Each row is followed by its group and then its class within the group.
[-12 -27   0  -9  23   5   6  13  -1  19  -2  10  12   6  -4   3  18   2
   2  28  -6   2  -9   3   3 -24] => [30] CG
[ -8 -15 -10   9  -3   9  -4   5   0   7 -12   5  -5  20  -9   5   3   1
   8   9 -11   9  -4  -1  -6 -17] => [34] BQ
[  4   1  -6   1  14  -7 -21 -11  -5  26   7 -13  28   2  11   0  13  -3
   2  11   1  12   0  -4  10   3] => [34] NZ
[  0 -24   4 -16 -13   4   2   6  -3  -5 -11  12   9  -1  -2  -4  -8  -8
  13  49 -11   5  -7  -7  -8 -20] => [30] CG
[-20  -2 -11   4   2   9 -10 -12   0  33  -1  -9  -5  16 -11   4  -6   4
 -11   2  12   0   2   3  -1   2] => [34] MQ
[ 29 -32  12   1  -9  -7   5  -5  -7 -12   6   7   6   9 -16  12  23 -12
  -1  23 -12  -8 -15   0 -12 -43] => [30] JG
[ 10 -25  -3  -2 -16   1 -15  -2 -19 -16   0  13   8 -12  -1   0   6  -4
  12  27 -10   0 -11  -1 -10 -37] => [30] CG
[  3 -26  -3 -10  -7  15   5   9   4   6   1  23 -14  13 -13  12  25  -2
   1   0  -8  -1  -5 -10 -12 -29] => [34] MQ
[-11 -11  -5  -7  -6  -1  -1  -4  -3  14  -3   8 -11   2 -12  18  22 -14
   8  22  -6  -2  -3  -4 -12 -39] => [34] BQ
[-12 -24  -2   7  -6  16   1  -3  11   7   3  16   7   6 -23  15  17  -1
   5  15   6 -11  -9   6  -6 -24] => [34] NZ
[ -2 -15   4  -4  -4   5   0  17   2  -4  -1  19  12  -5  21  -8   8   3
  -1   9   2  -4  -1  12   4 -14] => [30] LP
[-27   2  -7  -4  19   0  -6   7   0  25   0  -9  -1   2  -6   5   8  -4
  -3  17  -7   3   0   7   0 -20] => [34] NZ
[ 17 -22  15  -3  -6  -8  -1  -5  -5  -9  15  15   1 -14   1  17  10  -5
  10  45 -20  -1 -12   6  -7 -27] => [30] LP
[ 14 -24  11   6  -7  -4   0 -12  -4   4  -5  10  -3   7 -10  15  11   1
  -3   3 -24  -4   7  -1  11 -17] => [34] NZ
[ 42 -37   7  -5 -10  -2  -3  -4   1  -5  24  13  11  -8   6  -6  19 -18
   8  40  -5   3 -20 -10   1 -45] => [30] JG
[ 21 -22  12  -6 -20  -9   7   0  -7 -14  -3  14  -1  -1  -6   7   8  -1
  13  24 -12  -2 -11 -10   0 -26] => [30] CG
[ -2 -24  -2  11  -9  -1   8  -1  -5  -1 -10  25  -1 -19  15  12   9  -9
  14  28 -19   7 -11   9  -9 -46] => [30] LP
[-12 -19   1   4  -3   1   9   9  -2   3  -5  -5  10 -10   8  -6   8   1
  -2  14   0   2  -7   9   0 -11] => [30] CG
[ 4 -9  7 -2 -5  2 -8  6 -6  5  7  0  0  0 -9 -4  5  1 12 32 -1 -1 -3  7
  6 -9] => [30] JG
[  7   1   4   2  -5   1  -7 -11   5  44  13   1   1   6 -12  -7   5  -7
   8  21   0   0  -3   2  -1 -32] => [30] CG
[ -3 -13  -6   3  -8  14   4 -14  -8   1   0  19  -5  18 -10   9  -2   2
  -4  -5 -14   2 -16  -3 -16 -23] => [34] MQ
[-15   6  -5   2  -5   6  -2  -6  -6  19  -1 -10   3   5  -8   6  27   5
  -6  23  -8  -3 -12  -2  -6   4] => [34] MQ
[  1  -9  -2  -1   1 -11  11  -8   3  27   8   2  -6   3 -16   5   6  -1
  -3  26  -8  -4  -9   6   0 -14] => [34] NZ
[ 18 -23  -4   1  -9   4  11   9 -15 -13   3  21   2  -3   7   4   6 -10
   4  20  -3  -7 -11  10  -9 -43] => [30] LP
[ 11 -32  11 -14 -12  15  12  10  -5   1   8  12   0  -9   4  -5  19  -9
   2  38  -7  -7 -13  11  -2 -41] => [30] LP
[ -4 -18   7  -6 -14  23 -14   2  -2  -4   0   8   2  -5  -6 -10   2 -12
   9  26  -9  -3  -5   4   1 -39] => [30] CG
[  3 -15  18   1  -8   4   1   5  -2  -7  -2   6  10 -23   9  -9   0   4
   0  38 -15  -2  -4   7   8  -1] => [30] CG
[-24   9 -16   1  -5   9   0  -2   3  24  -5   1  -5  12   2   9   2  -2
  -3  11  -4   1   2  -2  -7 -16] => [34] BQ
[ -2 -14  -4  -3  -7  -3  16  16  -7   2  -8  12  -1   3  -5  12  16   0
   3  16 -13  -7 -10   0 -11 -48] => [34] BQ
[ -5  -1   4   3  -6  -1   8 -15   5  11  -1   4  -8   5 -12   5   6  -4
  -2   1   3   6  -1   1   2  -1] => [34] NZ
[ 19 -20  13  -8  -4   9   0   9   1  -3   5   0   4   4   4  -3  23 -10
   5  23   2   8  -7  18   6 -15] => [30] CG
[  7 -18   1   4  -8   6   3  -2  -2   9 -10  16  -4   3  -8  13   5  -3
  10   4 -11   2  -3   8 -12 -28] => [34] NZ
[ 21 -44  18  -2 -18  -1 -17   2 -20 -10  -1  14  13   0 -16  -1  12  -8
  14  34  -2   1  -8 -11  -9 -38] => [30] JG
[ -2 -17   1  -2 -14  -5  -7   4  -6  11   2  21   5  13 -10  12  22  -5
   6  12  -6  -9  -8 -16  -3 -33] => [34] NZ
[ 26 -37  10  -4  -8   0 -21  -2 -11 -11  -5   9  13 -11   3   2  12 -13
  10  27  -5   4 -40   0  -6 -29] => [30] JG
[  3 -20   7   1  -7  -1 -16  -6   0   1   1  11   7 -13  -4  -5   1  -1
  26  37  -8   6 -13   5  -9 -29] => [30] LP
[ 11 -23   7  -4  -7   6   8   4  -9   5  17   9   7  13  -8  17   5  -6
  -2  -1 -14  -2  -9   0  -3 -16] => [34] NZ
[  3 -22  -3  -1  -3  -1   2  -3  -4   4   4  12  -1  10 -22  10  11  -4
  -7 -21 -13   7  -1  -6 -16 -39] => [34] BQ
[  0 -16   5  -3  -6   7 -25  -2  -8   3   9  -3  13  -2  -1  -5   9  -4
   4  21 -11  -6 -10   5   7  -3] => [30] JG
[ 10 -16  19   5 -10   0   0   9   0 -17  11  21  -7 -14 -16  -5   0  -7
   9  28  -1 -10 -12   3   0 -27] => [30] CG
[ -3  -7  -2  -2  -1  12   8  -4  -6   6  -1   0   5  11   1  10   4   1
  -9   1 -12 -11 -12   6  15  -8] => [34] NZ
[ -1 -20  -2  -4 -10  -1  -8  -6  -4   8  -9  16   1  13  -4  20  10 -11
   5   9 -13   5  -9   2   1 -23] => [34] BQ
[ 12 -29   4  -1 -12   2   7  -7   6   4   1   8   8   5  -4  15   7  -2
   0   5  -8   0 -13   2  -4 -35] => [34] BQ
[ -5  -3   7  -6  -1   5   7  -4  -6  17   0  13  -6  15 -16  17  22  -8
  -3  16 -14 -14 -11   5  -4 -23] => [34] NZ

Each row is followed by its group and then its class within the group.
[ 13  -3   5   6   4  -5  -3   2 -24  -3  13  13  -3   5   5   6   4   7
  -9   1  -7  -2  13   3   0  13] => N <37>
[ 10  13   4   2  -1  -9  -1   1 -29  -3   0  16  -4  -2   2   9   4  11
   4  10 -15  -5  12   7  -2  10] => N <32>
[ -8 -14   3  -5   1 -10  -3   5 -23   1   8  10   2   4   4  18   6   4
  -2   0  -9  -1  10   4   2   3] => N <37>
[-10   1   4   0  -4   8   7  12  -3  10  23 -15  11  -2   2 -10   5  -8
 -14   0   7  -2  -9   2   1   3] => M <34>
[-18   0   7  -6  -6  14   4  10   8   5  14 -19  15  -9  -4  -7   9  -2
 -13   3  12   9  -2   2   4  -3] => M <34>
[-14   6  10  -5  -7  14   4  14   3   4  -2 -16  10  -7   1   4  12  -2
 -17  -3  13   8   1   8   6   0] => M <34>
[-15  -4   5  11  -2   6  28   0   7   9  11  -8  10   0  -2  -4   1  -3
  -2   3  24   4 -10   3   4  -6] => M <46>
[ -4  -5   5  -5  -6  13  10   8   5   1   6 -15   4  -7  -3   0  -1  -4
  -9  -1  10   0  -5   4   2  -7] => M <46>
[  3   5  -2   1   1  -8   0   5   3  -2  26  -7  -2   2   4  -2   8  -2
  -8  -4 -14  -3 -11   2   1  14] => X <30>
[ 16   6  -5   2  -1  -1  -1   6   7  -2  17  -9  -7   7   4   0  -6  -2
 -10   0   6   0  -5   2  -4   7] => X <48>
[ -3   3  -3  -6   3 -14  -4   1 -22  -1  14   4  -3   3   3  18  -3  -1
   6   1 -13  -7   3  12  -4  11] => N <32>
